Here is a tiny trained network, its code and every weight. The questions are about switching its units off for an input and a class, where a switched-off unit gives its printed mean instead of its output.

import numpy as np


def w(rows, s, z=0):
    codes = np.array(rows[::2]) - 128.0
    scale = np.full(codes.shape[1], s)
    scale[-1] = z or s
    return codes * scale


def f(y):
    return y / 2 * (1 + np.tanh(0.7978845608 * (y + 0.044715 * y**3)))


def log_softmax(a):
    a = a - a.max(-1, keepdims=True)
    return a - np.log(np.exp(a).sum(-1, keepdims=True))


def net(x, mask):
    res = np.array(x, float).reshape(1, 8) / 4 @ E
    y = f(res @ A[0][:, :-1].T + A[0][:, -1])
    res = res + np.where(mask, y, B[0][:, -1]) @ B[0][:, :-1]
    return log_softmax(res[-1] @ U[:, :-1].T + U[:, -1])


A, B = {}, {}
E = w([
[233,146,145,32,239],'x0',
[141,125,142,131,115],'x1',
[214,70,27,231,177],'x2',
[105,128,108,121,151],'x3',
[133,125,140,133,125],'x4',
[164,124,163,141,97],'x5',
[135,125,137,132,121],'x6',
[163,1,9,9,79],'x7',
],0.0098)
A[0] = w([
[192,43,69,144,103,124],'N0',
[205,87,138,98,193,108],'N1',
[27,88,165,124,62,222],'N2',
[159,154,65,199,164,254],'N3',
[77,138,137,210,76,181],'N4',
[204,92,124,130,248,118],'N5',
[136,165,137,112,160,129],'N6',
[146,37,83,145,109,159],'N7',
[182,135,60,27,138,173],'N8',
[79,208,170,128,166,207],'N9',
],0.015,0.0073)
B[0] = w([
[60,92,117,139,134,203],'N0',
[75,137,198,113,47,197],'N1',
[74,128,45,91,74,242],'N2',
[166,110,149,245,71,233],'N3',
[70,168,96,187,151,248],'N4',
[120,144,188,159,87,215],'N5',
[220,101,154,142,99,162],'N6',
[37,112,96,130,221,198],'N7',
[86,136,190,73,160,228],'N8',
[130,207,171,96,52,243],'N9',
],0.012,0.018)
U = w([
[54,143,151,112,102,144],'0',
[87,99,68,52,118,163],'1',
[186,185,163,54,119,137],'2',
[127,98,165,8,139,201],'3',
[130,165,91,206,173,81],'4',
[90,62,87,151,203,4],'5',
[161,101,187,159,119,153],'6',
],0.016,0.0035)

Each question gives the input, the list of numbers given to net, and the class t.
The units are the neurons (one row each of A and B). Each row of codes is followed by its name. A weight is (code - 128) times the scale printed after its matrix; where a second scale follows, it is the last column's (A, B and U).
mask holds one flag per neuron, in row order. A switched-off neuron (its flag False) gives its mean, the last column of its row in B, instead of its output. The means were averaged over made-up inputs and are rounded, as every weight is.
A unit's drop is (log p(t) with every unit on - log p(t) with that unit switched off) / (log p(t) with every unit on - log p(t) with every unit switched off).
The circuit of an input: a set's keep is (log p(t) with only the set's units on - log p(t) with every unit switched off) / (log p(t) with every unit on - log p(t) with every unit switched off). Starting from all 10 units, units are removed one at a time, each time the one whose removal leaves the highest keep (on an exact tie, the one counted first), for as long as the keep stays at least 0.8.
units of the circuit, in order: the units of the circuit, biggest drop first
k most important neurons: the k neurons with the biggest drops, biggest first
drop when u is switched off: that unit's drop, to one decimal
input [-2,-3,4,7,1,-4,3,1], class 5: units of the circuit, in order	N9
input [-3,5,8,-5,1,3,1,2], class 5: 2 most important neurons	N7; N0
input [0,4,-5,4,-6,5,-6,5], class 1: 2 most important neurons	N2; N9
input [7,-6,-1,-7,1,6,5,3], class 3: 3 most important neurons	N4; N3; N8
input [1,-8,3,-1,4,6,5,-7], class 6: 3 most important neurons	N7; N2; N9
input [-1,-5,3,7,-2,6,-8,7], class 5: 2 most important neurons	N7; N9
input [-7,0,0,8,-6,8,8,8], class 1: 2 most important neurons	N2; N3
input [2,1,0,1,-7,-1,3,8], class 3: 4 most important neurons	N8; N4; N3; N2
input [-1,-6,3,-2,5,-6,7,6], class 5: drop when N7 is switched off	0.2
input [1,-2,6,1,6,2,-7,-6], class 6: drop when N5 is switched off	0.1
input [1,-3,2,6,1,-7,3,-4], class 6: drop when N7 is switched off	0.1
